Below are the code and all the weights of a small trained network. Each question names an input and a target symbol and asks about switching units off, where a switched-off unit gives its printed mean instead of its output.

import numpy as np


def w(rows, s, z=0):
    codes = np.array(rows[::2]) - 128.0
    scale = np.full(codes.shape[1], s)
    scale[-1] = z or s
    return codes * scale


def norm(h):
    return h / np.sqrt((h * h).mean(-1, keepdims=True) + 1e-5)


def f(y):
    return np.maximum(y, 0)


def softmax(a):
    e = np.exp(a - a.max(-1, keepdims=True))
    return e / e.sum(-1, keepdims=True)


def log_softmax(a):
    a = a - a.max(-1, keepdims=True)
    return a - np.log(np.exp(a).sum(-1, keepdims=True))


def net(x, mask):
    ids = ['εζθξσψ'.index(c) for c in x.split()]
    T = len(ids)
    res = E[ids] + P[:T]
    r = norm(res)
    for j in range(2):
        rows = slice(2 * j, 2 * j + 2)
        q, k, v = (r @ M[0][rows].T for M in (Q, K, V))
        z = softmax(np.where(np.tri(T) > 0, q @ k.T / 2**0.5, -1e9)) @ v
        o = O[0][rows]
        res = res + np.where(mask[j], z, o[:, -1]) @ o[:, :-1]
    y = f(norm(res) @ A[0][:, :-1].T + A[0][:, -1])
    res = res + np.where(mask[2:6], y, B[0][:, -1]) @ B[0][:, :-1]
    return log_softmax(norm(res)[-1] @ U[:, :-1].T + U[:, -1])


Q, K, V, O, A, B = {}, {}, {}, {}, {}, {}
E = w([
[149,12,61,150,138,190],'ε',
[165,122,58,50,166,125],'ζ',
[172,191,109,131,165,28],'θ',
[40,30,174,82,161,109],'ξ',
[117,63,159,136,41,58],'σ',
[13,160,55,188,116,115],'ψ',
],0.011)
P = w([
[138,215,253,157,173,200],'0',
[112,150,137,106,155,126],'1',
[107,126,103,82,134,104],'2',
[81,91,87,74,141,93],'3',
[99,87,90,68,141,86],'4',
[92,67,61,61,147,70],'5',
[72,69,64,52,144,79],'6',
[71,66,53,63,144,49],'7',
[75,65,69,58,163,67],'8',
],0.0062)
Q[0] = w([
[143,70,125,49,180,88],'H1',
[152,172,235,177,68,216],'H1',
[179,184,205,194,85,254],'H2',
[34,77,90,109,141,43],'H2',
],0.0088)
K[0] = w([
[120,160,255,181,153,158],'H1',
[51,91,39,33,142,38],'H1',
[79,111,7,36,88,53],'H2',
[157,148,235,191,160,191],'H2',
],0.0081)
V[0] = w([
[38,53,149,73,115,169],'H1',
[127,129,109,254,149,179],'H1',
[50,151,127,107,200,164],'H2',
[43,169,154,153,95,89],'H2',
],0.007)
O[0] = w([
[217,43,175,19,199,107,255],'H1',
[98,52,116,63,2,213,238],'H1',
[230,198,31,98,47,68,184],'H2',
[150,88,25,125,214,237,224],'H2',
],0.0042,0.0014)
A[0] = w([
[81,95,201,147,253,167,68],'N1',
[146,140,6,121,176,117,126],'N2',
[87,182,162,83,161,8,3],'N3',
[242,235,151,79,95,166,102],'N4',
],0.0056,0.0049)
B[0] = w([
[170,122,156,138,52,100,179],'N1',
[164,134,138,198,169,128,252],'N2',
[177,2,192,172,124,99,162],'N3',
[224,117,55,121,76,164,146],'N4',
],0.0082,0.0036)
U = w([
[100,58,200,168,228,160,224],'ε',
[222,114,5,111,86,226,7],'ζ',
[226,239,97,26,202,57,111],'θ',
[104,123,183,45,13,82,131],'ξ',
[223,162,143,213,70,2,147],'σ',
[7,250,53,204,94,109,150],'ψ',
],0.0055,0.0017)

Each question gives the input, a string of symbols that net reads in full, and the target symbol t.
The units are the heads (2 rows each of Q, K, V and O) and the neurons (one row each of A and B). Each row of codes is followed by its name. A weight is (code - 128) times the scale printed after its matrix; where a second scale follows, it is the last column's (O, A, B and U).
mask holds one flag per unit, heads first, then neurons. A switched-off unit (its flag False) gives its mean, the last column of its rows in O or B, instead of its output. The means were averaged over made-up inputs and are rounded, as every weight is.
A unit's drop is (log p(t) with every unit on - log p(t) with that unit switched off) / (log p(t) with every unit on - log p(t) with every unit switched off).
The circuit of an input: a set's keep is (log p(t) with only the set's units on - log p(t) with every unit switched off) / (log p(t) with every unit on - log p(t) with every unit switched off). Starting from all 6 units, units are removed one at a time, each time the one whose removal leaves the highest keep (on an exact tie, the one counted first), for as long as the keep stays at least 0.8.
units of the circuit, in order: the units of the circuit, biggest drop first
heads that matter: for each layer, one digit per head in row order, 1 if its drop is at least 0.15 and else 0, layers parted by /
drop when u is switched off: that unit's drop, to one decimal
input θ ψ ζ θ, target ψ: heads that matter => 10
input ε ζ θ ψ σ ζ, target ξ: heads that matter => 11
input ψ ζ σ ζ θ, target ζ: units of the circuit, in order => H2, H1
input σ σ σ ζ ε ψ ξ θ, target ε: units of the circuit, in order => H2, N3
input ψ σ ψ ζ σ, target ζ: heads that matter => 01
input σ ζ ε ζ σ ζ ζ ζ ψ, target ε: heads that matter => 01
input θ ε ξ ζ σ ξ, target ψ: drop when N1 is switched off => 0.0
input ζ ε σ σ ψ σ θ ε, target σ: drop when H1 is switched off => 0.4
input ψ ε ε ε ψ, target ζ: drop when H1 is switched off => 0.3
input σ ε θ ζ, target ε: drop when H1 is switched off => 0.0
input ψ ψ ψ θ ψ, target ζ: units of the circuit, in order => H2
